Here is a tiny trained network, its code and every weight. The questions are about switching its units off for an input and a class, where a switched-off unit gives its printed mean instead of its output.

import numpy as np


def w(rows, s, z=0):
    codes = np.array(rows[::2]) - 128.0
    scale = np.full(codes.shape[1], s)
    scale[-1] = z or s
    return codes * scale


def f(y):
    return np.maximum(y, 0)


def log_softmax(a):
    a = a - a.max(-1, keepdims=True)
    return a - np.log(np.exp(a).sum(-1, keepdims=True))


def net(x, mask):
    res = np.array(x, float).reshape(1, 6) / 4 @ E
    y = f(res @ A[0][:, :-1].T + A[0][:, -1])
    res = res + np.where(mask, y, B[0][:, -1]) @ B[0][:, :-1]
    return log_softmax(res[-1] @ U[:, :-1].T + U[:, -1])


A, B = {}, {}
E = w([
[164,97,237,136,142,107,104,120,95,2,78,153],'x0',
[131,202,110,134,149,83,113,160,199,119,104,98],'x1',
[141,25,168,140,136,60,142,94,192,140,122,57],'x2',
[142,184,121,125,149,72,82,177,115,164,76,118],'x3',
[124,139,103,132,139,175,98,90,174,112,197,151],'x4',
[130,127,163,128,146,57,138,53,82,171,171,224],'x5',
],0.0052)
A[0] = w([
[129,120,137,122,122,89,132,148,162,135,75,79,201],'neuron 0',
[125,165,119,115,122,128,121,136,169,148,149,127,142],'neuron 1',
[133,106,154,125,123,116,128,117,152,119,106,102,103],'neuron 2',
[121,230,78,131,134,127,128,147,241,179,186,135,154],'neuron 3',
[118,176,122,125,118,173,167,172,66,51,87,147,250],'neuron 4',
[123,107,125,130,123,108,144,155,153,138,77,61,160],'neuron 5',
[141,154,151,129,140,124,97,123,109,19,117,198,185],'neuron 6',
[124,144,109,122,114,194,135,122,84,187,146,138,141],'neuron 7',
[133,122,134,132,134,70,128,166,180,128,49,47,194],'neuron 8',
[139,141,179,129,137,2,113,99,162,72,66,150,144],'neuron 9',
[126,62,154,127,125,83,148,28,86,166,196,193,178],'neuron 10',
[127,218,110,125,133,54,122,163,49,245,90,187,159],'neuron 11',
],0.013,0.0023)
B[0] = w([
[127,149,102,128,130,132,107,200,140,148,149,134,202],'neuron 0',
[128,111,120,125,127,123,137,111,167,133,138,119,165],'neuron 1',
[116,154,88,129,130,113,157,123,127,151,138,137,163],'neuron 2',
[128,80,99,127,124,124,152,74,242,141,158,93,233],'neuron 3',
[133,145,179,130,132,131,105,122,100,101,5,146,225],'neuron 4',
[133,154,105,128,138,117,113,201,165,140,137,145,198],'neuron 5',
[131,140,216,124,126,129,46,104,44,151,138,140,225],'neuron 6',
[132,136,90,132,135,95,162,180,114,121,135,133,186],'neuron 7',
[133,158,99,122,130,134,85,246,160,157,161,141,239],'neuron 8',
[120,118,117,130,122,133,167,137,10,114,151,142,238],'neuron 9',
[121,85,88,130,128,121,223,57,145,124,207,100,255],'neuron 10',
[123,147,90,132,125,141,170,237,25,101,99,142,245],'neuron 11',
],0.016,0.0087)
U = w([
[105,95,97,138,130,98,185,111,73,130,187,140,167],'0',
[142,164,96,115,142,121,47,169,240,178,156,106,71],'1',
[129,198,125,132,124,149,109,196,64,102,62,190,237],'2',
[120,50,116,131,116,128,164,6,254,126,142,36,105],'3',
[151,137,255,126,129,158,3,18,110,103,82,151,10],'4',
],0.0057,0.0011)

Each question gives the input, the list of numbers given to net, and the class t.
The units are the neurons (one row each of A and B). Each row of codes is followed by its name. A weight is (code - 128) times the scale printed after its matrix; where a second scale follows, it is the last column's (A, B and U).
mask holds one flag per neuron, in row order. A switched-off neuron (its flag False) gives its mean, the last column of its row in B, instead of its output. The means were averaged over made-up inputs and are rounded, as every weight is.
A unit's drop is (log p(t) with every unit on - log p(t) with that unit switched off) / (log p(t) with every unit on - log p(t) with every unit switched off).
The circuit of an input: a set's keep is (log p(t) with only the set's units on - log p(t) with every unit switched off) / (log p(t) with every unit on - log p(t) with every unit switched off). Starting from all 12 units, units are removed one at a time, each time the one whose removal leaves the highest keep (on an exact tie, the one counted first), for as long as the keep stays at least 0.8.
units of the circuit, in order: the units of the circuit, biggest drop first
unit that matters most: the unit with the biggest drop
k most important neurons: the k neurons with the biggest drops, biggest first
drop of u: that unit's drop, to one decimal
input [-5,-4,3,-8,2,7], class 3: units of the circuit, in order => (neuron 10; neuron 11)
input [-8,-3,-3,1,7,2], class 3: units of the circuit, in order => (neuron 3)
input [8,0,-8,1,-6,-5], class 4: units of the circuit, in order => (neuron 6; neuron 11)
input [0,-1,2,-3,-8,-7], class 1: units of the circuit, in order => (neuron 11; neuron 8)
input [6,-5,-5,8,5,-1], class 4: units of the circuit, in order => (neuron 6; neuron 8)
input [-8,8,-2,0,2,-3], class 3: 3 most important neurons => (neuron 3; neuron 1; neuron 6)
input [-1,-4,4,-1,3,-6], class 1: units of the circuit, in order => (neuron 11; neuron 9; neuron 10)
input [7,-3,1,-3,5,-8], class 4: units of the circuit, in order => (neuron 11; neuron 6)
input [3,5,7,-1,-4,-7], class 1: 2 most important neurons => (neuron 8; neuron 11)
input [-5,-8,-3,-1,5,-8], class 1: 3 most important neurons => (neuron 10; neuron 9; neuron 7)
input [0,-4,3,1,0,4], class 3: 2 most important neurons => (neuron 11; neuron 10)
input [-2,-3,7,-8,0,-4], class 3: 2 most important neurons => (neuron 11; neuron 9)
input [8,7,1,-4,4,0], class 4: 2 most important neurons => (neuron 6; neuron 11)
input [-4,4,4,7,-8,-4], class 1: unit that matters most => neuron 8
input [3,8,-3,-2,1,-7], class 1: 2 most important neurons => (neuron 11; neuron 3)
input [6,1,0,-6,-5,1], class 4: 2 most important neurons => (neuron 11; neuron 6)
input [-4,-7,5,1,8,2], class 3: drop of neuron 11 => 0.1
input [-2,-8,6,1,8,3], class 3: drop of neuron 11 => 0.1
input [-1,6,6,-6,3,2], class 3: drop of neuron 11 => 0.2
input [7,-4,-3,-3,7,3], class 4: units of the circuit, in order => (neuron 6)
